Below are the code and all the weights of a small trained network. Each question names an input and a class and asks about switching units off, where a switched-off unit gives its printed mean instead of its output.

import numpy as np


def w(rows, s, z=0):
    codes = np.array(rows[::2]) - 128.0
    scale = np.full(codes.shape[1], s)
    scale[-1] = z or s
    return codes * scale


def norm(h):
    return h / np.sqrt((h * h).mean(-1, keepdims=True) + 1e-5)


def f(y):
    return np.maximum(y, 0)


def log_softmax(a):
    a = a - a.max(-1, keepdims=True)
    return a - np.log(np.exp(a).sum(-1, keepdims=True))


def net(x, mask):
    res = np.array(x, float).reshape(1, 6) / 4 @ E
    u = 0
    for l in range(4):
        y = f(norm(res) @ A[l][:, :-1].T + A[l][:, -1])
        res = res + np.where(mask[u : u + 6], y, B[l][:, -1]) @ B[l][:, :-1]
        u += 6
    return log_softmax(norm(res)[-1] @ U[:, :-1].T + U[:, -1])


A, B = {}, {}
E = w([
[182,135,153,150,65],'x0',
[127,149,52,69,165],'x1',
[159,186,112,111,181],'x2',
[144,113,159,210,195],'x3',
[194,23,168,35,183],'x4',
[163,89,45,253,212],'x5',
],0.0051)
A[0] = w([
[51,116,124,196,123,169],'L0N1',
[150,98,184,101,78,128],'L0N2',
[124,90,185,121,28,99],'L0N3',
[167,133,137,78,142,81],'L0N4',
[124,252,147,163,115,251],'L0N5',
[164,44,70,107,118,19],'L0N6',
],0.012,0.0013)
B[0] = w([
[167,200,217,87,131,228],'L0N1',
[81,96,121,169,140,218],'L0N2',
[83,130,136,179,81,242],'L0N3',
[53,132,90,53,172,188],'L0N4',
[133,155,2,92,119,253],'L0N5',
[125,97,50,142,94,200],'L0N6',
],0.0092,0.0057)
A[1] = w([
[52,44,102,46,135,245],'L1N1',
[111,253,75,180,143,246],'L1N2',
[236,145,166,235,177,2],'L1N3',
[100,128,156,87,168,4],'L1N4',
[121,115,134,182,131,212],'L1N5',
[62,112,148,152,60,62],'L1N6',
],0.012,0.0019)
B[1] = w([
[182,162,117,173,169,237],'L1N1',
[104,124,129,66,90,255],'L1N2',
[145,36,107,11,132,181],'L1N3',
[138,232,178,104,138,145],'L1N4',
[159,88,156,56,170,160],'L1N5',
[102,130,142,202,159,184],'L1N6',
],0.012,0.01)
A[2] = w([
[186,146,80,111,7,179],'L2N1',
[147,132,149,1,135,173],'L2N2',
[82,220,199,91,211,36],'L2N3',
[33,113,135,160,82,8],'L2N4',
[181,217,183,117,134,177],'L2N5',
[142,45,77,113,166,46],'L2N6',
],0.0068,0.0015)
B[2] = w([
[134,92,57,134,189,208],'L2N1',
[101,87,164,103,117,255],'L2N2',
[91,174,254,105,204,179],'L2N3',
[159,108,109,145,156,168],'L2N4',
[83,146,82,95,222,172],'L2N5',
[187,132,107,107,60,184],'L2N6',
],0.0086,0.0053)
A[3] = w([
[6,149,123,103,94,101],'L3N1',
[74,65,246,151,126,80],'L3N2',
[154,179,149,215,129,155],'L3N3',
[139,198,155,64,85,157],'L3N4',
[118,121,82,118,140,253],'L3N5',
[147,160,141,149,48,173],'L3N6',
],0.011,0.0034)
B[3] = w([
[176,189,185,175,73,236],'L3N1',
[64,2,190,135,79,195],'L3N2',
[148,116,130,30,151,189],'L3N3',
[139,52,182,140,168,228],'L3N4',
[175,119,172,243,99,254],'L3N5',
[81,115,63,232,217,154],'L3N6',
],0.0081,0.0058)
U = w([
[148,192,165,116,253,93],'0',
[104,211,113,233,66,26],'1',
[73,37,191,205,139,119],'2',
[254,107,54,199,158,71],'3',
[190,25,121,45,117,250],'4',
[100,174,212,73,94,202],'5',
[154,213,23,71,68,7],'6',
],0.02,0.0021)

Each question gives the input, the list of numbers given to net, and the class t.
The units are the neurons (one row each of A and B). Each row of codes is followed by its name. A weight is (code - 128) times the scale printed after its matrix; where a second scale follows, it is the last column's (A, B and U).
mask holds one flag per neuron, layer by layer. A switched-off neuron (its flag False) gives its mean, the last column of its row in B, instead of its output. The means were averaged over made-up inputs and are rounded, as every weight is.
A unit's drop is (log p(t) with every unit on - log p(t) with that unit switched off) / (log p(t) with every unit on - log p(t) with every unit switched off).
The circuit of an input: a set's keep is (log p(t) with only the set's units on - log p(t) with every unit switched off) / (log p(t) with every unit on - log p(t) with every unit switched off). Starting from the 12 units with the biggest drops (on a tie, the unit counted first), units are removed one at a time, each time the one whose removal leaves the highest keep (on an exact tie, the one counted first), for as long as the keep stays at least 0.8.
circuit, biggest first: the units of the circuit, biggest drop first
k most important neurons: the k neurons with the biggest drops, biggest first
k most important neurons of layer l: the k neurons of layer l with the biggest drops, biggest first
drop when u is switched off: that unit's drop, to one decimal
input [-2,2,3,8,-2,-6], class 6: circuit, biggest first => (L0N5)
input [5,-2,2,-2,-6,-2], class 6: 2 most important neurons of layer 2 => (L2N1 L2N3)
input [-2,-2,1,6,1,-1], class 4: circuit, biggest first => (L1N3 L0N4)
input [-2,7,3,-8,6,0], class 3: circuit, biggest first => (L1N1 L1N2)
input [7,5,-5,-4,-1,5], class 3: 2 most important neurons of layer 0 => (L0N6 L0N5)
input [-5,-4,0,-3,-6,1], class 5: 2 most important neurons of layer 3 => (L3N4 L3N1)
input [4,-1,-5,-5,-2,3], class 2: 3 most important neurons => (L1N6 L0N5 L3N2)
input [-6,7,1,7,-4,-5], class 5: 2 most important neurons of layer 2 => (L2N2 L2N3)
input [-8,5,-4,2,-5,2], class 5: 2 most important neurons => (L1N2 L1N1)
input [-2,-7,8,-3,-1,-4], class 6: 2 most important neurons => (L0N5 L2N1)
input [7,-4,2,-6,-6,3], class 6: 2 most important neurons of layer 0 => (L0N5 L0N2)
input [4,4,-3,3,7,-5], class 0: 2 most important neurons => (L1N1 L0N5)
input [-6,-7,2,-4,-1,6], class 4: 2 most important neurons => (L1N3 L0N4)
input [-2,-1,5,-3,-6,-7], class 6: circuit, biggest first => (L0N5)
input [1,2,2,3,7,6], class 3: 2 most important neurons => (L0N6 L1N2)
input [-2,8,-6,-7,4,-8], class 0: 2 most important neurons of layer 1 => (L1N1 L1N2)
input [6,-1,-3,-7,8,-7], class 2: 3 most important neurons => (L0N3 L0N5 L0N2)
input [4,6,-6,-4,7,-6], class 3: 4 most important neurons of layer 0 => (L0N1 L0N6 L0N3 L0N2)
input [8,4,1,1,5,-5], class 0: 2 most important neurons => (L1N1 L0N4)
input [-7,8,5,4,-8,3], class 6: circuit, biggest first => (L1N2)
input [-3,1,-5,-1,-6,-3], class 1: 4 most important neurons of layer 1 => (L1N3 L1N5 L1N4 L1N6)
input [1,-1,2,3,-5,-7], class 1: 2 most important neurons of layer 0 => (L0N3 L0N5)
input [2,4,5,3,-6,6], class 6: 2 most important neurons of layer 1 => (L1N2 L1N5)
input [-7,-8,4,1,-2,-8], class 1: 3 most important neurons of layer 0 => (L0N5 L0N3 L0N1)
input [6,5,2,3,7,-8], class 0: drop when L1N1 is switched off => 0.2
